Each row is followed by its class.
[  1 -20  33   0  -8 -11 -22  39  15   0 -16   1   0   4  39  12   2  -6
  10  -2   2  -4  14  -4  24   6  43  17 -11  20  -9   5] -> C
[  8   9  37   5 -28  -5 -56  34   1 -35   9  -6  21 -24   9  24  24 -16
 -14   2  10  14  28  17  19 -21  23 -27 -31 -12  19  -5] -> L
[  2 -18  -8   1 -12 -23   7  15   6  -6  11  -1   3   5   9   9 -30  -3
 -12   1  13  14   9 -26   6  -7  10   2  -5   3  14   5] -> H
[ -1 -16  11  11  -4 -26   1  33  -5 -29  50  21   6 -15  -2  -3  22  -8
 -15 -13  19  23 -15   4  16 -30  13 -18  -1 -18  12  -3] -> L
[ -5  12  16  -8  -1  -4  -8  26  18 -35 -17  13   7 -15  -3  16  20   4
  -1  -7  -5  24   9  -9   7 -17   4 -22   7 -13   6   5] -> L
[-13   2 -30   3   1  15   3   0  -4  -5  13 -10  19  -2 -10  -8   0 -11
  -2   0  -7  -1  -2   6   0  -7   8 -30  11 -18   1   4] -> U
[ 25 -22  15  22  -7 -17 -11 -22  -4   1 -29  -5   8  20 -18   5 -40   8
 -27  17  -2  10  28 -28  17  -2 -27 -11  -2  -5  18  -2] -> Q
[-27   2  68 -22  -7 -44 -19 -24  50 -30  26  -7  -5  23 -40  -8   1 -29
  29  24 -12  24  44  18 -23  29   1 -14 -11 -19  29   3] -> M
[  3  11 -11  -5 -10   1   8   8   3 -28 -32  28  -6 -13   2 -11 -28   8
  -3 -15  -9  16   0 -27  16 -16 -10  14   2 -11 -20  -3] -> L
[ -2 -16  -1  14  28 -27  -1  -6   8  -5   3  16  -1  17 -18 -17  -7   0
 -25  -4  17   6  -3   2  -4   4 -15  -5   7   0 -11   6] -> Q
[ -4 -11  -5   8  -5  19  16   5   2 -12  20 -18 -19 -13  -9 -13   9  -1
  -5  -4  -5   8  11  16   4 -17  21 -22  11   9  20   3] -> K
[ -8  33 -13  -6   0   4  22 -30  26  -6 -43  22   4  -5  -8  -3  -3 -16
   7  10 -18  23   6  13   8  -2  -8 -24  14  -9 -27   8] -> U
[  5  15 -54 -19  11  41 -29  -1  -2 -12 -27  -3 -15  22  -5  11  24  20
  53 -19   7  -7  33  -4  18 -12 -10  17  18  25  11 -14] -> S
[-23 -26   4   8  23 -67  36 -20   6 -25  53  18  25  -5 -26 -11  -3 -35
 -50   3   5  36  21 -12 -11 -36  -1 -49   4 -23  44   6] -> R
[ 30 114   4 -50 -25  10 -66 -43  27   1  84  87  38 -57 -33   5  45  12
  15  15  40  45   1  47 -49  -4 -21 -47  23 -45 -12 -97] -> L
[-14  17  -1 -12  -6  30 -22  19   9 -20   5  -2 -23  26  13 -24 -10  -9
   7  -1  -8 -10 -25 -20   1  16  16  17 -12  10   6   3] -> Z
[-18  19 -19  14 -15 -27  21  -9   8 -15   0  21 -15  15  -4 -17 -11 -33
   9   4   8  -4   7  22  21   1   3  16  -3  -6   0  -3] -> U
[-14  -5  -1  -8  -1  34 -31 -27   6  -6 -30 -15 -32  33 -13  -4  29  38
  37  10 -20  -2  14   7   2  19 -13  23   7  -8  -5  11] -> U
[-19  20 -23  -7  22 -47  76 -26   0 -73 -59  49  30  22  30  22 -25 -51
  50  28  21  20  -5  10   7 -19  28 -22  87 -31  18 -22] -> S
[-20  -2   5 -10  14   1  -4  -4   3 -18   5   8   8  -4   7  -7   8   6
 -19  -4   0   8  19  18 -18  -8   3   0   4  -9  11   0] -> R
[   7   83  -38   11    8   91  -80   71    3   38  104  -39  -97  -41
    7  -50   45  -68  -70  -25  -10    2    0  -26   27  -23  -34  -36
 -102   11  -78   -8] -> M
[-20   6  18 -13  21 -23 -18  18  25 -25 -17   2  -5 -18  12  16   3 -10
   1  13 -10  20  14 -25  -3   9  10 -12  12 -18   1   2] -> L
[-27 -12  14  -8  20 -31  26 -19  -6 -12  12  -4  -2   6 -27 -10 -22 -36
  16  14   7  -6  14  -8   8   8  -4   2   3 -20  13 -14] -> G
[-10   6  32   5   4 -30  -5 -18 -17  -1  14  16 -13  10   0  13 -30   0
  18   8  13   5  26 -24  -1   1   1  -5  12 -21  -6  -2] -> B
[-18  26 -34   3  12  40   8  -1  -4 -13  -1  -7 -23 -21 -24 -17   3   4
   1 -31 -12  -3  14  12   3 -32  22 -55  34  -4  12  16] -> K
[-20  -2 -18   6   7  -7   6  19  15 -12  18   4  -6 -10  -2  -8  11   9
 -14 -13  10  17   4  13  -6 -22   6 -10  23  17  38  10] -> R
[-11  12 -14 -15   0  -9   4   0  -8 -18   3   2  14   5 -15  -2  -6   4
  20   1   0  -4   3 -18  -2   1  13 -16  19  -4   6   2] -> B
[-12  17  -4   1  32   2  -5  17  21   4   7 -10 -69   2   9   9  84  -6
  31  -8 -19 -13  37   2  49  -9  16 -26   4 -18   5   9] -> K
[ -1  -9 -14   5 -13 -13 -10  -9 -19 -27  21   9 -13  17   3 -12 -22   0
 -28   7  10  12  -1 -23   9 -14  12  -2  -4 -11   7   7] -> H
[ -8  -3   0  22  -4 -27  -9   1  13   4   5  10   2  15 -11 -13 -17  -2
  13   5   6  17 -30   3  10  10 -11 -12   6  -9 -27  17] -> U
[  0   1  34   1 -15 -38 -46   0   2 -18 -10  -7  17   8  14  16  -5  -9
  23   8  -2 -11  39 -15  14   4  31 -14 -11  -9   0   6] -> B
[ -3  10  26 -17 -10  68 -22  54 -48   5  52  -9 -39   4  81 -38 -32  40
  -7  -1 -22 -50  23 -11  22  43  43  69 -13  15 -44 -15] -> B
[ 65 -25 -47 -19  15 -20  21 -15  10  22 -64  20  70  -1 -16  40  12 -32
 -30  54 -10  33 -38   0  25  16 -30   8 -21  10 -37   9] -> M
[  0   7  12   4 -18  -1 -23  -3   2 -20  17  -8 -25  10  -1 -29  -8  -2
  10   9 -16 -15  20 -28  25  -4   7   6   5   0  11 -19] -> G
[ -2  -8  20  27  -4 -13 -89  25   7 -26  55 -29 -11   6  -6 -11 -27  22
   1  42  13  23   5 -21 -10   4  48 -63  51  24  45   9] -> K
[ -1   1  -1  11 -11 -18  -3  19  -3 -27  27  24 -21  -7 -12  -4  17   9
  -6 -10   9  22  -3 -10  23 -28   2  -8  13 -11  28  -1] -> L
[ -9 -14   3   0   0 -17  14 -11  -1 -17  48   8  -4  19 -18 -14   3 -42
  -8   1   0  17 -13 -20  20 -22  21 -37  -8  -9  43   7] -> Z
[ -2 -18 -26  31   2 -20 -18   1 -50 -14  55   2   7   7   2 -14 -22 -32
 -33   0  13 -17 -21 -36  25 -11  29 -21   7 -39   2   7] -> P
[ -5  -8   0  13   8  -4 -13   0  -4  10  41  14 -19  -3   4  -7  -1  -6
   7 -23   7   1  10 -16  24  -8  23 -12  12 -11 -16  13] -> P
[ -5 -18  -1 -10  17 -18 -41  31   9 -19  17  -8  24   3  27 -19  22  14
  -3  17 -14  10 -17   0  22  10  26 -23  13  -1   0  16] -> R
[ 22   1  21  -6  -8  33 -49  49  13 -13  54  12  28  -2  19 -16   6  44
  -2  -4   6  -3  20  -9   1 -11  37  -8  26  41  -2 -20] -> G
[ -6 -14  11  -3  26  14 -27 -19  -6   5   1  -8 -10  20 -19 -13  -8  30
 -21  10   1  -6  10   3 -24  33 -20  12  10  -3   0  -6] -> Q
[ -2  -2 -13   8   0 -14  24 -20   1  -6 -32  -7  -1  -1 -16  -7 -17 -15
  -3  22  -8  -4 -35 -20  -3   8 -21  11  20  -9  -2 -11] -> G
[-12 -15  33   3   3  -1 -16 -18  -7  -1  29   8 -33  26  26  -7  -6 -10
   1   5 -11  -9   6 -11  12  10  31  13  -1 -12  28   1] -> Z
[ 10 -14 -14  19   6 -15 -17 -18 -18   3   6   5 -14  18  14  -2  -2  -1
   6 -13  -4  -6  14 -11  27  -4  -3  10   5   1  -2  -1] -> S
[ -8  -9   1   6  11   6   6   3  -3  -8 -11   2 -24   8   5  11   2 -15
  24   0   4  14   9 -21  40  -8  13  -9  10  -8 -12  22] -> P
[ 16  -8 -56 -20 -40 -73 108  80 -15  -8  70  27  46  25   9 -17  38 -29
  -8 -26   7 -61 -40   8  75  24  16  48 -41 -35  42 -24] -> H
[-25 -21  14 -20  10 -57  26  -6  13 -36 -34  13  28  19 -17  12   4 -44
  52  22  14  22 -26  10  20   3  33 -28  24 -24  15   8] -> C
[ 15  26 -23  -6  -9 -21 -28 -16  -2 -29   7  24  23   1   7 -20 -10 -30
  11   8 -12  19  37  22  60 -13  47 -47  21  37  16   4] -> S
[ -9 -40 -15  17 -16 -37  -3 -11 -15 -29  -5  -7 -48  37   1 -42 -60   1
  31  -3   0  -2   9 -69  29 -11  -2  43  -9  11 -13  12] -> B
[  9 -16  -7  11   4 -15  13   9   5   6   7  -6  -6  -2  -5   2  -7   4
   5   4  -6  -1  14  -9  21  -1  14 -17  15   3  17   4] -> K
[-12 -13 -10 -13   4   7   9  -4  17  -2  -4  -1  -8   4 -13   1  10   1
  34  -3   5   8  -5  -3   9  14   8  12  14   5  -5  12] -> P
[-20 -12   3   8  -6 -39  -8   5   4 -26  34   6 -14  15  -6 -26   4  -4
   7   6  14  16  -7  11  15  -7  -3   4   2  -7  29   1] -> R
[-35  23 -18 -23  14  29 -38  41  29 -13  -4 -27  15   5  -6  -2  10  -1
  45  -9   0  -8  15   9  -5  15  16 -26   8   1 -10   8] -> U
[  0  -8 -30  -9  -2   1 -14   4  10   2 -26 -13   0  -7  17  16 -31   7
  -1  -2  -1   1  17 -30  -1   0  15   1  10   4   7   7] -> H
[ -6  11   4  -5   9 -13   8  15  31   2   5  25  11 -10   4  -4  27  20
 -10 -23  -4  17   1  12  -7 -11 -15  -8   6  -2  -5   5] -> R
[  1 -17 -36 -69  17  36  13 -54   5   6  -1   9  59 -26 -63 -21  10  -2
  30   1   6  13  20  71  -5   9  13  10   0  50   0 -16] -> G
[ -2  -7   8   1   9 -20  24  -3   3  -5  16   7 -18   3  -6 -12  -3 -14
  13   5   1   3  10   5  18   4   4  -5  -4 -16  -6  -7] -> K
[-21  -6   1  -6  13   8  10   6   1 -18  -9   1 -12   4   4 -14  -9  13
   0  -7  -9  18  13  -4  12 -16  -9  -5   9  -4   9  14] -> R
[-17 -44  26  19  20  35 -31  47 -41   5  30 -26 -33  -1  29  22   3 -21
  -9 -35  18 -11  59 -12  43 -50  53 -18 -29   6  13  19] -> C
[-11  19   9  -7  10   8 -21  -7 -15   9   6  -2 -36  10  -5  -3 -18  17
  28   7  -2   1   4 -36   3  16 -16   3   7 -12 -27   2] -> B
[-25 -17  16  -2   9 -79 -10   0  22 -39 -29  -5  25  21  18  54 -24 -31
  11  31  24   1  47 -30 -17   7  35 -14  20 -32  55   0] -> H
[ -2  -5  27  -1  13 -34 -42 -11  -9 -15  26  29  21 -14 -22  13  22  10
 -26   5   8  24   7  21  -1   0  15 -25   8 -18  13  12] -> L
[-16   2  -1  -2   2 -21   3   6   1 -35  11  17  -5  -8 -16  -1   6  -2
  -9 -16   1   8  12 -19  -2 -19   0  -4   7 -30  21  -5] -> L
[  4 -19   6   4  15  14  -7  20  -1  -1  34  -9 -26  -2  18 -18   3   8
  -3   6  -7   3  17  -4  20   0  25  -8   2  11 -11   1] -> K
[ 15   7 -31  13 -23 -41  13 -29  -5  12   9  15  -6  12 -64  11  18  18
  12   2  13  16 -28 -20   4  -9 -37  -9  15   3  32   6] -> B
[-10  -7   9  10   3 -34 -27  30  14 -25   8  10  -2  14  23 -12  12  11
  -4   9   9  11  -9   4  11   1   8   8   7   5   9   9] -> R
[  3  -6 -23  -4   2 -23  -6 -20   8 -15 -10  -7  18  11  -9  -2  18 -14
  -1   5 -17   6   4   2  12   9   3 -11   9  18  16   5] -> S
[-17  -7   4   1  26 -24  23  26  27   2   9  -2 -11  -4 -13   1   9  -8
   9 -10   2   2  19  10   7   8  16 -18   8  11   5  16] -> K
[-15   7   7   2  17  26 -37  47 -15 -14   6  -3 -16 -28  32 -11 -40   1
 -13 -14   2   8  -8 -26   4  -2  10  -3  -3 -14 -41   4] -> L
[ 34   0 -40  29  29   1 -42  -6  16  11  66  38 -48   2   7 -24  42  31
   4 -16  16  33  14 -41  36 -66   3 -72  62  -1  -1 -19] -> Q
[-31 -18   5 -35  20 -38 -29 -19  34 -47 -19   5  13  17  -8 -46   4 -13
  31  25   0  35 -25  23  -5  26  -1  10 -11   2 -33  12] -> R
[  0  -3   1  20   1 -11 -24  11  15 -35 -44  23   5  25  37  32  27 -16
 -52   6   9 -16   9   4 -19 -11  51  31   1  36  40  20] -> Z
[-16   4 -13   3 -13  -8 -13  21  19 -22  32  -7  -1   1 -13 -21 -11  17
  12 -13   8  18   2 -20  -8 -25  -9 -25  21  -5  42  -7] -> R
[ 27  -5 -24  28   0   3  31  -6   3  -4 -62  13   9  13  -5  26 -26  23
 -41  -2  -3  -2  26 -38   0 -26 -24  -7  40   0  32  -5] -> Q
